Below are the code and all the weights of a small trained network. Each question names an input and a class and asks about switching units off, where a switched-off unit gives its printed mean instead of its output.

import numpy as np


def w(rows, s, z=0):
    codes = np.array(rows[::2]) - 128.0
    scale = np.full(codes.shape[1], s)
    scale[-1] = z or s
    return codes * scale


def norm(h):
    return h / np.sqrt((h * h).mean(-1, keepdims=True) + 1e-5)


def f(y):
    return y / 2 * (1 + np.tanh(0.7978845608 * (y + 0.044715 * y**3)))


def log_softmax(a):
    a = a - a.max(-1, keepdims=True)
    return a - np.log(np.exp(a).sum(-1, keepdims=True))


def net(x, mask):
    res = np.array(x, float).reshape(1, 5) / 4 @ E
    u = 0
    for l in range(3):
        y = f(norm(res) @ A[l][:, :-1].T + A[l][:, -1])
        res = res + np.where(mask[u : u + 4], y, B[l][:, -1]) @ B[l][:, :-1]
        u += 4
    return log_softmax(norm(res)[-1] @ U[:, :-1].T + U[:, -1])


A, B = {}, {}
E = w([
[201,145,32,204,89,195],'x0',
[182,233,216,130,43,143],'x1',
[52,60,117,113,34,201],'x2',
[26,251,59,139,81,39],'x3',
[79,138,172,203,184,200],'x4',
],0.0028)
A[0] = w([
[221,193,129,151,253,54,33],'L0N0',
[159,91,100,163,78,42,4],'L0N1',
[77,159,174,192,197,176,116],'L0N2',
[68,154,144,234,186,188,37],'L0N3',
],0.0052,0.0018)
B[0] = w([
[63,75,106,109,51,190,252],'L0N0',
[254,79,153,172,168,121,97],'L0N1',
[138,96,151,120,87,92,218],'L0N2',
[176,100,139,160,129,90,205],'L0N3',
],0.0096,0.0016)
A[1] = w([
[206,254,199,124,68,169,48],'L1N0',
[158,140,206,75,112,86,63],'L1N1',
[149,56,46,180,203,66,201],'L1N2',
[224,107,83,15,77,61,10],'L1N3',
],0.0048,0.0013)
B[1] = w([
[75,170,160,118,253,176,226],'L1N0',
[118,177,123,139,172,142,141],'L1N1',
[100,184,152,80,225,124,253],'L1N2',
[130,64,192,226,117,100,158],'L1N3',
],0.0067,0.002)
A[2] = w([
[110,110,161,199,112,93,144],'L2N0',
[193,125,69,179,125,192,21],'L2N1',
[171,42,199,89,166,207,2],'L2N2',
[95,93,227,2,98,84,10],'L2N3',
],0.0082,0.0032)
B[2] = w([
[228,52,136,147,36,3,153],'L2N0',
[67,171,100,241,180,74,152],'L2N1',
[156,198,102,80,72,74,255],'L2N2',
[138,159,62,248,161,162,233],'L2N3',
],0.0066,0.004)
U = w([
[90,165,75,244,229,145,70],'0',
[60,119,173,13,254,203,254],'1',
[125,177,81,32,84,80,172],'2',
[189,25,206,166,130,16,89],'3',
[43,70,55,110,18,241,45],'4',
],0.0084,0.0051)

Each question gives the input, the list of numbers given to net, and the class t.
The units are the neurons (one row each of A and B). Each row of codes is followed by its name. A weight is (code - 128) times the scale printed after its matrix; where a second scale follows, it is the last column's (A, B and U).
mask holds one flag per neuron, layer by layer. A switched-off neuron (its flag False) gives its mean, the last column of its row in B, instead of its output. The means were averaged over made-up inputs and are rounded, as every weight is.
A unit's drop is (log p(t) with every unit on - log p(t) with that unit switched off) / (log p(t) with every unit on - log p(t) with every unit switched off).
The circuit of an input: a set's keep is (log p(t) with only the set's units on - log p(t) with every unit switched off) / (log p(t) with every unit on - log p(t) with every unit switched off). Starting from all 12 units, units are removed one at a time, each time the one whose removal leaves the highest keep (on an exact tie, the one counted first), for as long as the keep stays at least 0.8.
circuit, biggest first: the units of the circuit, biggest drop first
most important unit: the unit with the biggest drop
k most important neurons: the k neurons with the biggest drops, biggest first
k most important neurons of layer l: the k neurons of layer l with the biggest drops, biggest first
input [-2,-2,-8,1,-8], class 3: most important neuron	(L1N3)
input [-6,4,3,-3,-6], class 0: 3 most important neurons	(L2N3 L0N3 L0N2)
input [3,-5,0,-4,3], class 1: 2 most important neurons of layer 2	(L2N0 L2N3)
input [-1,-7,-7,4,3], class 1: 2 most important neurons of layer 2	(L2N2 L2N3)
input [-5,-3,4,-6,-6], class 2: 2 most important neurons	(L2N2 L0N2)
input [3,-2,3,-8,2], class 2: 2 most important neurons	(L2N2 L0N0)
input [2,7,4,-4,3], class 1: 3 most important neurons	(L1N0 L0N0 L2N3)
input [5,3,-7,-5,-5], class 4: 4 most important neurons	(L0N0 L1N2 L0N3 L2N3)
input [-6,4,-8,4,-2], class 4: circuit, biggest first	(L0N0 L1N2)
input [6,-7,5,0,2], class 1: 3 most important neurons	(L1N2 L0N0 L2N3)
input [5,-7,5,-3,8], class 3: 2 most important neurons of layer 0	(L0N3 L0N2)
input [5,7,-5,-6,0], class 1: 2 most important neurons	(L1N0 L2N3)
input [-7,-3,-5,3,1], class 0: 2 most important neurons	(L2N3 L2N2)
input [0,0,-6,5,-6], class 3: 4 most important neurons	(L1N3 L0N1 L2N0 L2N2)
input [5,-5,4,0,7], class 3: circuit, biggest first	(L0N3 L2N0)
input [6,5,-8,-3,3], class 4: 2 most important neurons of layer 0	(L0N0 L0N1)
input [6,5,2,-2,-7], class 3: most important unit	L1N3
input [3,-8,0,1,0], class 1: circuit, biggest first	(L1N2 L2N3)
input [-3,5,3,5,4], class 1: circuit, biggest first	(L1N0 L0N0)
input [-1,4,-3,-7,0], class 2: most important neuron of layer 1	(L1N2)
